Rows near named flat spaces through zero
metu_roge: [-127,-64,12,59,-5,99,87,89,-114,-4,-102,-134,-92,24,50,-36,161,160,-339,-94,63,111,-145,-110,37,46,-146,-80,-19]
metu_roge: [36,35,128,91,-112,15,140,-9,9,73,-59,208,-7,270,88,-13,-44,-166,-63,-63,-265,8,154,-137,-113,-67,-45,-82,-83]
bebir_mesu: [26,-92,-47,-124,217,-94,-140,37,7,-70,-23,-92,26,-226,-12,-90,-44,-31,213,115,55,-80,60,151,88,70,94,159,-7]
bebir_mesu: [-148,-33,44,-49,360,-273,169,259,-141,-32,-144,-319,56,-276,278,-88,202,292,396,224,-92,319,10,475,-49,-125,-69,372,-224]
radiv_zev: [-99,58,-337,157,-62,-135,-66,-123,140,172,-9,-267,42,-71,-182,84,-162,-40,65,-154,327,-26,-212,402,183,137,283,-88,262]
bebir_mesu: [-31,-92,-132,-51,155,-177,-130,-98,26,-59,7,2,107,-222,73,83,-78,-76,404,79,64,-62,76,225,108,-27,155,206,-10]
radiv_zev: [-110,-100,-67,23,47,42,-255,-45,-40,29,40,-21,6,-193,8,204,-72,-127,13,34,255,-191,67,1,206,45,52,108,77]
metu_roge: [278,166,98,-190,156,95,23,69,-6,28,123,101,57,-70,-122,-17,118,49,-28,122,-162,54,110,116,-70,-151,10,344,-44]
muk_ziv: [-242,-184,-30,-4,-94,-27,-169,-58,32,131,-87,104,-2,50,60,63,-164,-155,-114,-111,84,-149,-78,-275,127,27,1,-254,71]
radiv_zev: [-246,-75,-89,42,216,-173,-152,-9,-8,151,-84,-282,50,-201,138,32,-117,18,286,54,223,17,-25,341,169,44,106,142,70]
muk_ziv: [21,-19,-91,74,-27,-24,-63,-10,12,-68,5,-71,-72,-10,-97,45,-57,16,-101,-44,77,-69,-23,-114,25,231,126,-216,84]
metu_roge: [-95,-172,-128,91,66,-82,1,-90,-88,-47,-137,-6,-53,36,50,-28,-166,-51,-132,-154,-45,-48,-1,-226,84,221,158,-273,41]
muk_ziv: [197,122,30,148,-73,173,146,-134,-67,88,-39,193,-116,167,59,33,96,-174,-403,-107,-128,29,99,-70,-207,47,-59,-203,-42]
bebir_mesu: [76,157,204,64,-339,181,277,30,29,-82,45,105,-91,337,-2,-185,93,146,-220,-53,-130,195,-97,-284,-272,-163,-360,-183,-83]
bebir_mesu: [-93,102,-103,38,62,1,140,42,-120,66,30,-70,149,-152,92,231,51,158,155,36,-33,133,28,299,86,-178,91,352,-13]
bebir_mesu: [234,164,137,-14,68,159,-98,-61,-55,149,198,78,-49,56,-157,112,29,-108,-248,38,53,-91,95,-14,-62,-22,17,16,58]
bebir_mesu: [-121,-127,-112,-115,-62,-9,-133,-28,62,-51,-17,2,22,-122,-50,-42,-82,37,4,-32,155,-64,-167,-141,114,-4,-22,-70,74]
bebir_mesu: [-406,-192,-183,99,89,-295,-72,142,-18,236,-235,-130,94,-200,219,229,-81,-148,215,-1,59,-59,-6,308,208,29,191,1,-9]
bebir_mesu: [-46,-46,-29,-52,37,-100,38,82,7,-72,-11,-61,56,-28,-19,-7,38,106,145,20,-69,20,-44,38,39,18,77,29,-24]
metu_roge: [60,40,-9,113,-68,-72,80,-49,55,89,-76,198,-5,187,53,98,-39,-157,-68,-94,-227,27,132,-76,-77,17,93,-90,-29]
radiv_zev: [130,165,-53,-112,29,140,220,132,-31,-140,-8,-47,58,-190,25,-54,248,297,14,105,-124,235,-22,220,-94,-134,-103,379,-90]
metu_roge: [-61,-101,-228,-13,84,-277,38,-81,-31,-11,-12,0,94,-72,-64,61,-195,41,155,-98,-36,53,-108,9,103,-20,258,-74,51]
metu_roge: [136,93,95,230,-49,-42,109,-96,50,152,-98,235,-57,373,93,77,-79,-290,-122,-128,-339,-5,296,-96,-141,108,127,-157,-40]
metu_roge: [-101,-48,-94,4,-36,-177,-1,-15,-15,12,52,-46,62,-87,-34,27,-180,-23,224,25,110,-19,-88,83,40,-100,61,-67,24]
muk_ziv: [-67,-231,215,-263,412,-182,-95,135,-174,-13,-31,53,74,-105,123,-130,-85,5,219,153,-225,-22,148,-153,87,-139,4,223,-171]
radiv_zev: [-30,-139,190,-100,-171,112,-186,-79,110,90,-40,430,-22,288,12,-43,-219,-309,-210,-103,-190,-223,139,-629,26,-50,-99,-197,11]
metu_roge: [-8,75,42,9,144,27,150,70,-78,114,-44,-181,24,18,31,-102,104,95,-28,-2,-49,123,-36,292,-7,-43,-1,142,-22]
metu_roge: [61,55,-69,95,-211,216,-24,-36,-63,-40,98,122,-52,-25,-108,214,4,-81,-308,-49,125,-131,25,-184,28,26,-27,-86,65]
radiv_zev: [-52,153,15,-9,2,24,-11,163,79,-18,16,-285,-24,-188,47,17,241,306,123,167,192,193,-115,306,-67,-5,-154,203,-5]
radiv_zev: [-292,-116,-48,46,27,-189,-80,32,25,129,-81,-145,46,-1,87,75,-89,48,145,-47,99,21,-115,44,137,15,70,-78,52]
bebir_mesu: [-19,27,-166,135,-182,114,46,-125,47,73,-52,87,-23,217,-112,150,-21,9,-403,-289,-49,-17,-101,-246,85,180,173,-256,167]
metu_roge: [-32,-31,-183,63,-145,285,-29,-18,-74,-146,2,-61,-70,-144,-83,159,201,120,-405,-111,238,-71,-141,-118,136,157,-43,-38,94]
muk_ziv: [-192,-16,9,58,42,-86,-10,70,-62,212,-48,-52,59,-37,112,120,-118,-91,95,33,9,-36,49,146,63,-63,65,13,4]
radiv_zev: [-58,-8,80,-10,204,-101,-27,24,-105,139,31,-123,63,-91,83,-29,-128,-131,284,136,20,-99,112,306,9,-36,94,56,-32]
metu_roge: [-174,-44,27,67,-100,-189,29,94,223,-25,-132,-227,9,132,75,-188,61,44,363,12,21,46,-105,243,-22,107,-31,-98,-16]
bebir_mesu: [-182,-41,172,-97,-31,-153,114,173,22,68,-79,21,86,60,169,-185,-134,6,336,128,-190,82,26,20,-87,-241,-154,51,-139]
muk_ziv: [-31,-69,36,29,38,-17,-118,-51,-13,82,-23,88,-20,31,46,61,-103,-188,-29,-11,-5,-134,108,-99,33,62,56,-98,12]
metu_roge: [226,-57,100,-307,31,199,-100,120,109,-339,86,66,-7,11,-263,-193,244,238,-133,23,-114,-49,-42,-343,88,79,-71,232,-5]
bebir_mesu: [247,234,-73,54,101,10,91,-14,-19,43,94,-121,-17,-94,-132,-6,-3,38,-6,64,35,99,57,334,-97,18,111,144,50]
metu_roge: [121,171,5,51,174,-108,181,114,12,-56,-43,-331,-34,-137,84,-174,222,180,277,179,0,214,-3,581,-210,84,-15,124,-99]
muk_ziv: [-4,104,329,-90,-262,202,328,248,0,-61,-37,163,21,259,120,-245,151,102,-27,91,-348,145,45,-171,-234,-312,-415,106,-222]
muk_ziv: [376,44,115,-236,202,50,41,-39,-1,-232,97,115,-24,50,-142,-250,102,132,-20,61,-279,32,63,-191,-168,97,55,6,-69]
metu_roge: [10,-230,21,-147,119,-196,-192,-48,89,-96,-28,147,23,33,-63,-108,-141,-128,150,-32,-70,-99,44,-257,134,-10,67,35,-18]
radiv_zev: [-19,162,147,-33,-54,-31,234,68,-60,76,41,93,97,-63,242,-15,58,53,307,199,-116,240,59,279,-235,-466,-291,297,-210]
muk_ziv: [-32,-10,120,-264,17,82,-75,137,72,-23,61,2,77,-41,-81,-101,95,194,44,80,-24,29,-108,-98,65,-160,-129,229,-4]
muk_ziv: [-64,-124,-233,39,-160,-93,-65,-157,153,-270,36,-107,0,61,-189,-10,17,234,43,-213,218,64,-293,-188,188,116,66,-84,148]
radiv_zev: [-67,-120,100,-31,56,-66,49,36,-85,94,-57,132,31,128,53,-25,-62,-143,-57,-53,-178,-46,55,-134,34,-105,1,-45,-79]
radiv_zev: [-66,-268,73,-223,261,31,-179,97,-91,-94,-134,159,32,-150,118,-32,8,-67,-35,51,-187,-141,183,-295,185,40,21,220,-99]
bebir_mesu: [21,-84,-191,-232,66,-20,-30,66,52,-284,13,-39,116,-292,-91,-25,130,265,206,59,6,37,-122,44,138,-15,73,293,-3]
muk_ziv: [-152,-48,-83,-47,14,-160,-54,60,114,44,-99,8,116,-111,90,9,-156,-25,333,50,-38,38,63,132,120,-118,53,267,2]
radiv_zev: [48,-107,157,-124,-80,24,38,-20,73,-107,-102,365,9,203,115,-176,-82,-114,8,-31,-353,4,156,-440,-84,-120,-149,14,-134]
radiv_zev: [-149,-114,-37,-23,10,-48,-195,36,94,55,-50,-56,36,-29,-27,44,-88,-94,100,-13,87,-170,10,-4,186,118,116,0,87]
muk_ziv: [-39,-58,68,218,-115,110,84,-92,-151,135,-73,237,-80,278,104,169,-60,-282,-402,-186,-160,-127,151,-313,-26,74,22,-325,-30]
metu_roge: [-49,-106,-272,144,129,-64,-198,-222,-54,14,11,-117,-39,-54,-129,225,-147,3,-198,-216,226,-98,-67,-114,259,316,350,-172,230]
radiv_zev: [184,-71,35,-201,292,150,-47,130,-212,-166,15,47,-47,-288,-29,5,211,94,-259,124,-80,-31,107,-119,27,46,-23,227,-111]
radiv_zev: [-111,-34,53,15,22,-55,-20,84,27,-43,-50,-106,10,3,68,-65,-65,71,183,52,-6,34,53,3,54,16,-33,110,-14]
bebir_mesu: [100,-52,73,-299,214,135,9,234,-90,-203,-59,-40,-46,-244,-7,-193,244,310,-196,144,-133,107,-45,-180,-44,41,-141,177,-114]
muk_ziv: [53,26,196,56,33,69,51,56,-92,72,-22,69,-89,124,90,-22,56,-100,-179,35,-115,-1,134,-101,-126,-3,-121,-81,-99]
muk_ziv: [84,75,61,-96,45,57,-187,-78,106,101,135,101,90,-11,-80,110,-16,-91,133,51,55,-83,97,93,97,-137,35,314,65]
muk_ziv: [-66,-7,-31,7,-38,80,-136,-43,-36,105,83,-9,8,-114,-36,144,-21,-98,-70,18,239,-123,-47,63,88,-63,-29,10,68]
bebir_mesu: [58,184,163,25,-242,74,204,61,31,51,129,48,9,268,-100,-57,11,99,-62,-12,-97,114,-84,-81,-166,-199,-161,-85,-17]
muk_ziv: [429,218,-24,-161,57,121,101,-48,30,-218,141,-3,-91,-171,-173,-230,197,233,-124,117,44,227,-102,87,-269,-74,-173,134,-42]
bebir_mesu: [-132,-167,46,-91,305,-136,-156,44,-131,16,-54,-100,6,-245,178,1,-26,-12,187,145,66,-45,64,74,62,24,14,70,-81]
radiv_zev: [-12,98,-129,101,-92,146,77,-30,18,-158,-1,-142,-3,-51,7,73,135,261,-28,-50,94,132,-53,67,54,88,-15,169,65]
[30,16,157,-26,217,-198,96,96,-52,67,-125,46,1,-56,275,-148,-80,-109,311,205,-268,110,250,177,-220,-87,-51,85,-209] | bebir_mesu
[148,134,199,-121,-64,129,124,109,73,-34,-4,121,10,61,65,-206,95,-9,93,150,-218,57,120,49,-216,-148,-212,153,-134] | muk_ziv
[-53,-49,-29,-17,-9,-77,-78,-20,21,9,5,-9,-15,-35,-18,-16,-120,-9,31,3,77,-20,-50,-92,15,13,8,-110,37] | muk_ziv
[2,27,153,99,-187,51,144,-76,-32,59,31,246,33,269,84,-4,-127,-220,35,-50,-163,-26,147,-125,-76,-241,-137,4,-86] | radiv_zev
[-9,-58,46,87,-23,-89,-48,-127,86,-22,16,-69,-46,217,-50,-101,-29,-41,59,-109,77,-11,-66,-45,24,84,8,-154,47] | bebir_mesu
[169,170,-75,-188,212,4,217,101,-6,-74,20,-102,150,-194,-34,-82,252,340,180,90,-169,312,-47,427,-12,-230,19,602,-74] | muk_ziv
[127,-139,-170,-155,117,184,-208,-31,47,-187,-60,139,11,-184,-124,99,177,-12,-254,-87,-16,-152,69,-181,257,183,142,280,64] | muk_ziv
[62,-12,-10,-20,-34,50,-66,-89,131,-102,13,-36,-13,81,-58,-72,126,29,46,-50,41,-53,-61,18,9,144,26,-53,47] | muk_ziv
[139,220,-41,71,-30,94,17,-19,-24,44,165,-184,-56,-114,-124,79,103,95,-76,83,240,32,-94,279,-122,47,-5,-60,77] | radiv_zev
[177,209,25,58,11,158,35,11,-26,-41,106,-202,-133,-51,-95,-10,214,228,-238,54,172,132,-98,106,-158,131,-93,-61,47] | radiv_zev
[-11,14,147,-138,-74,-121,22,87,96,48,36,152,82,84,14,-105,-136,-62,269,111,-176,1,44,-68,-102,-216,-76,19,-79] | metu_roge
[179,125,-92,168,-13,66,52,-112,-43,30,90,-140,-119,44,-172,49,122,-5,-301,-103,201,28,-111,162,-60,140,54,-179,92] | radiv_zev
[60,267,-6,18,-11,35,64,82,122,106,31,-255,26,-205,62,-73,171,64,298,222,188,125,-33,694,-169,-97,-123,253,-15] | muk_ziv
[-132,-171,296,-336,98,-200,16,233,85,-115,-88,77,97,-6,194,-375,-5,101,501,236,-271,100,13,-109,-103,-296,-287,196,-254] | bebir_mesu
[-179,-65,-176,98,-8,1,70,35,-49,-17,-174,-101,-18,-141,158,113,160,137,-133,-81,74,147,-105,87,78,39,-39,61,-18] | bebir_mesu
[-21,-22,-150,-137,266,-177,-237,27,31,188,35,-65,140,-352,-61,145,-146,-157,300,139,133,-139,78,410,193,-56,270,309,80] | bebir_mesu

Rows near named flat spaces through zero (a row that begins with a name and a colon came from that space)
selak-nelev: [-75,68,25,5,-103,-74,-61,97,57,-29,-66,144,-102,197,47,-39,-52,25,101,-54,-116,2,-25,-14,72,-43,95,68,-39]
sab-maz: [139,198,-243,-91,20,40,55,-45,186,-64,143,142,77,-15,167,-8,-141,51,138,113,-13,29,74,-156,157,8,157,54,-191]
sab-maz: [161,-26,-72,-146,-22,129,-122,-210,136,-50,-18,-55,-36,-164,195,40,21,-20,25,151,-102,102,96,27,-31,110,-88,83,17]
duka-suk: [-127,-47,-167,112,76,339,-97,-171,-140,159,-28,-253,-194,-250,257,95,222,-55,-235,-276,-174,-112,-211,11,-331,-301,-109,-38,239]
pek-lin: [-25,-47,123,-271,55,191,-12,55,-19,-42,-10,-274,-55,-48,104,-60,-21,-125,215,-236,-270,14,-112,-167,215,-93,49,-245,-142]
sab-maz: [27,13,-433,258,-8,220,-185,-335,40,245,46,41,-183,-277,241,199,198,-19,-332,-105,47,-59,-26,21,-463,-285,-112,257,140]
duka-suk: [-152,-20,306,-120,-88,-7,-54,105,-68,-18,-138,-181,-102,63,44,-97,-44,-43,183,-89,-221,-29,-133,-4,140,-57,14,-148,-30]
pek-lin: [25,-76,332,-117,283,-53,-125,132,-156,-185,-197,88,10,196,-119,-161,71,53,194,-6,-18,-68,162,-51,216,206,71,-74,-333]
selak-nelev: [44,95,-11,-248,-227,209,-206,-31,72,-154,-120,52,-189,-34,268,48,-35,-96,177,113,-121,18,-155,-84,21,94,62,125,-52]
duka-suk: [52,-109,144,-110,-33,-110,137,165,62,-29,66,-71,58,174,-196,-8,-105,-26,194,-53,-53,151,80,30,206,64,66,-120,-33]
pek-lin: [-129,19,-70,86,-84,150,66,119,-55,29,1,-9,-190,88,84,26,23,-49,-4,-146,-15,-72,-285,42,34,-180,190,-1,165]
selak-nelev: [259,9,-226,-121,83,156,-181,-359,227,74,100,-104,-3,-227,332,33,-15,26,110,90,-175,106,247,-56,-48,-75,-38,111,-180]
duka-suk: [91,33,-113,33,11,-115,73,-61,129,-13,143,81,208,-26,-93,17,-51,65,-106,97,167,20,123,-30,-36,58,4,76,-10]
selak-nelev: [36,-14,229,-78,154,-189,-65,87,6,-15,-78,70,41,155,-148,-97,-57,48,249,-54,-90,34,254,-110,216,52,30,-82,-411]
duka-suk: [-338,229,160,59,-184,-68,95,169,-173,-50,-124,-7,39,-78,-49,9,-19,31,-178,8,-3,-178,-311,-87,-157,7,-121,-113,188]
selak-nelev: [143,-100,42,-101,141,-143,12,75,8,-92,45,109,131,194,-131,-175,-73,-43,148,32,105,41,169,-19,309,142,76,-42,-221]
pek-lin: [-28,100,-140,128,-59,-49,6,-40,219,117,111,60,-64,126,153,-9,-92,113,82,-92,-120,-3,25,-1,50,-280,230,120,-38]
selak-nelev: [-192,-39,154,185,29,-229,289,439,-158,53,-22,167,-69,357,-436,-8,-43,-25,70,-242,92,14,-85,27,241,-47,143,-182,-26]
pek-lin: [5,84,19,17,-27,55,-70,-63,33,18,-29,-3,-64,-55,118,48,-11,70,74,81,-32,-32,5,-12,-68,-49,66,77,-74]
duka-suk: [80,165,139,-55,-53,-48,-230,-74,-22,-109,-168,191,-20,-41,87,41,-32,120,160,355,76,-47,151,-42,-128,215,-20,200,-273]
sab-maz: [-212,-134,74,196,167,-41,51,317,-125,15,-105,196,-204,396,-260,-43,164,-26,-75,-483,-20,-83,-111,-1,138,-171,210,-48,-5]
pek-lin: [-170,-35,187,-77,-71,37,47,77,-67,-53,-91,-136,-9,-91,-92,-20,52,-103,-128,-107,-8,-69,-235,-47,51,22,-69,-145,126]
duka-suk: [-131,89,217,-73,-71,-121,-68,196,-89,-207,-201,253,-8,154,-136,-98,-3,-32,-5,69,128,-122,-125,-95,145,216,40,28,-117]
pek-lin: [-171,66,234,148,-92,-6,-37,-26,-100,83,-161,-99,-124,-128,15,90,55,101,-51,109,-27,-82,-98,109,-213,-51,-66,21,105]
sab-maz: [28,-68,-80,-50,14,-89,-32,66,-87,-81,-45,166,43,113,-89,-98,23,-117,-83,-21,53,33,35,0,63,167,-152,-13,34]
pek-lin: [83,-51,138,-17,74,-22,-52,-20,-113,-54,-134,60,-25,-65,-100,29,59,-1,26,204,107,34,118,72,-19,237,-123,13,-82]
selak-nelev: [151,-58,-14,40,129,-63,-209,-146,-64,-40,-68,143,57,20,32,-58,71,65,-23,195,129,-24,241,79,-132,157,-94,175,-119]
selak-nelev: [204,110,142,-191,84,-113,-15,-76,120,-109,25,14,192,-69,13,-49,-161,116,281,329,10,72,291,-94,178,228,19,-14,-364]
duka-suk: [-32,-50,-21,19,57,186,-86,-42,-89,13,-85,-52,-143,-85,63,93,153,-28,-87,-113,-66,-27,-65,5,-170,-39,-54,15,71]
pek-lin: [28,-7,-173,-29,-67,158,-41,-220,40,38,23,-136,-1,-290,170,86,79,-57,-221,48,-56,31,-61,28,-225,2,-217,26,242]
duka-suk: [-18,-184,-8,-7,116,141,103,106,-104,48,43,-151,-85,47,-103,17,89,-123,-5,-280,-29,28,-104,19,90,-106,52,-160,74]
sab-maz: [1,69,-211,211,39,-23,-1,-106,-52,139,63,95,30,-119,-4,75,47,38,-183,27,166,-70,37,-6,-229,-101,-73,97,5]
pek-lin: [57,-90,-81,103,0,18,36,50,-42,72,27,35,-126,140,-3,36,4,-3,84,-11,-7,84,36,161,-5,-46,61,44,91]
sab-maz: [69,-43,142,-93,-4,-22,-52,-44,-62,-78,-75,-16,60,-106,-69,-19,7,-45,8,202,142,-3,30,20,25,207,-97,-2,-63]
duka-suk: [133,-215,-246,140,118,13,-11,19,62,199,125,78,-182,251,-45,18,37,-78,115,-309,-51,137,154,88,105,-252,154,62,-85]
selak-nelev: [-208,12,1,138,1,83,180,155,-216,152,17,-150,-91,-73,-110,74,45,-85,-85,-248,9,-86,-259,-38,-63,-219,-17,-209,109]
duka-suk: [50,44,-109,-94,60,92,-48,-91,74,-34,1,-8,-11,-75,152,-6,18,-2,2,-35,-163,37,56,-78,11,7,-55,-15,-34]
sab-maz: [-122,-155,-58,161,46,-80,51,250,-132,74,-20,186,-150,322,-242,-67,75,-149,-62,-368,107,-41,-127,16,161,-152,124,-34,2]
pek-lin: [14,136,1,74,-70,-65,-48,-73,-4,-24,-8,114,100,-112,-18,68,-20,95,-83,249,223,-88,25,-23,-193,91,-20,153,-51]
sab-maz: [70,-46,-209,85,159,40,43,94,-88,-15,64,167,-27,193,-22,-32,45,-7,4,-107,62,3,51,25,39,-13,95,27,-7]
selak-nelev: [-278,18,282,-47,-86,-126,114,351,-188,-118,-142,69,5,162,-299,-92,-7,-124,-49,-183,92,-129,-292,-122,200,71,22,-197,-4]
pek-lin: [-16,107,76,-63,-66,96,-138,-88,57,-21,-140,1,-136,-133,135,126,41,59,57,74,-172,25,32,-55,-146,38,-66,71,-72]
duka-suk: [-179,76,193,-88,-70,-96,-51,121,4,-108,-123,76,21,68,-76,-108,-15,-45,-33,-104,-11,-122,-149,-160,149,22,34,-52,-108]
duka-suk: [32,64,273,-131,79,-362,45,214,29,-259,-30,273,316,273,-311,-212,-145,83,122,181,230,-53,179,-127,334,332,105,-19,-325]
sab-maz: [-87,29,318,-91,-40,-103,-68,178,-77,-238,-215,204,10,127,-198,-59,29,-1,3,129,183,-104,-85,-50,129,284,62,44,-117]
pek-lin: [-43,-46,303,-83,225,-290,14,260,-140,-256,-181,314,189,244,-427,-187,49,-10,-47,-6,209,-73,143,-130,285,379,-48,-100,-283]
pek-lin: [202,140,-109,-1,-39,-208,-22,-179,185,-101,86,228,262,-64,36,-56,-134,137,-39,471,245,22,242,32,3,259,-35,216,-83]
selak-nelev: [201,-51,-419,368,-54,4,82,-318,114,517,358,-230,-21,-204,129,251,-81,109,30,46,34,164,252,222,-418,-452,-33,148,101]
sab-maz: [-196,-155,295,-30,-31,-66,94,160,-71,-41,-66,-173,47,55,-254,-43,72,-68,-145,-216,0,-42,-174,23,59,5,-40,-172,182]
pek-lin: [-5,21,95,-216,-128,-145,76,51,141,-200,63,14,272,8,-118,-135,-118,-68,-81,98,132,-15,-83,-107,221,203,-5,-51,35]
duka-suk: [272,-44,-283,35,114,-10,-74,-203,188,58,135,157,24,4,97,-16,-27,13,50,110,103,90,260,26,84,-8,83,184,-177]
sab-maz: [184,195,-258,-39,-133,-45,4,-236,160,11,212,20,246,-216,211,-11,-195,60,11,388,183,-9,80,-44,-77,43,-17,144,-46]
selak-nelev: [113,-107,68,-140,151,-15,73,209,-48,-146,-41,116,-49,273,-114,-89,-27,-50,244,-41,-77,130,118,25,335,193,94,-111,-129]
selak-nelev: [103,64,-77,30,-154,36,-103,-175,82,147,56,-83,-53,-151,149,153,-71,54,125,166,-30,72,101,36,-236,-98,-36,139,-57]
sab-maz: [75,-128,189,-169,-42,68,-21,101,-23,12,-90,-107,-222,87,-10,-7,-63,-137,367,-23,-150,144,-3,47,295,26,79,-118,-168]
duka-suk: [285,24,-342,-16,119,-2,-64,-181,155,58,166,133,36,41,218,-75,-105,21,177,120,-23,107,280,0,130,-34,72,122,-213]
selak-nelev: [-63,-166,-166,-74,-2,312,-110,-172,5,86,15,-302,-143,-183,238,26,179,-166,-211,-357,-262,1,-197,-6,-162,-238,-133,-71,288]
selak-nelev: [-206,49,201,69,43,-46,-9,45,-169,-30,-117,-34,82,-111,-133,-33,97,16,-220,-44,135,-204,-152,-81,-115,13,-87,-73,12]
sab-maz: [-48,84,184,98,51,-152,-37,37,-55,5,-69,93,43,55,-79,-56,-38,118,76,128,125,-111,68,-9,27,13,86,45,-206]
sab-maz: [187,107,-52,-144,-73,68,44,-197,176,-7,125,-166,115,-246,195,69,-146,75,156,320,-52,110,115,3,-7,79,-21,13,-34]
[-41,-33,51,182,58,-213,86,130,-133,80,31,108,100,131,-279,-6,-10,40,-46,-20,213,-38,86,36,-52,-3,-14,-12,-64] | pek-lin
[151,86,102,-257,-31,137,-200,-145,18,-217,-177,55,-26,-204,170,43,23,-2,96,354,-18,32,74,-55,-34,350,-126,94,-133] | sab-maz
[-20,46,360,-191,-53,39,-85,-64,1,-124,-170,-174,11,-193,51,7,-10,46,108,233,-81,-16,-14,-14,18,193,-78,-59,-74] | duka-suk
[-102,-24,21,11,-35,84,38,-95,-102,72,-7,-242,38,-261,34,27,66,-63,-202,-30,-23,-51,-150,18,-167,-51,-210,-124,214] | pek-lin
[323,24,-192,-169,157,-51,-147,-159,165,-173,131,227,253,51,81,-133,-76,35,94,223,205,2,294,-130,147,206,104,186,-339] | duka-suk
[64,166,-133,124,-98,-363,121,68,124,-51,129,375,274,144,-216,-30,-172,111,-80,269,331,5,166,-27,28,173,28,167,-79] | pek-lin
[-19,61,-2,-26,-11,-82,34,55,-4,-97,-1,106,104,53,-36,-72,-39,12,-48,74,72,-38,-17,-31,63,110,-6,2,13] | duka-suk
[274,-109,-111,-142,60,-129,31,44,140,-78,78,188,53,213,-101,-48,-104,-49,219,89,-17,248,312,35,270,221,5,25,-162] | pek-lin
[-69,32,323,-95,42,-281,105,107,-26,-108,-18,-49,306,15,-258,-140,-100,63,4,107,85,-43,90,-79,152,193,-91,-169,-122] | selak-nelev
[193,-16,-476,191,147,280,-81,-170,14,237,154,45,-255,-11,292,146,68,13,113,-134,-68,53,107,49,-166,-330,164,166,-86] | pek-lin
[-32,-38,192,108,40,-244,84,154,-34,18,-37,103,35,211,-238,-46,-52,84,93,38,64,34,134,92,112,61,47,-23,-81] | duka-suk
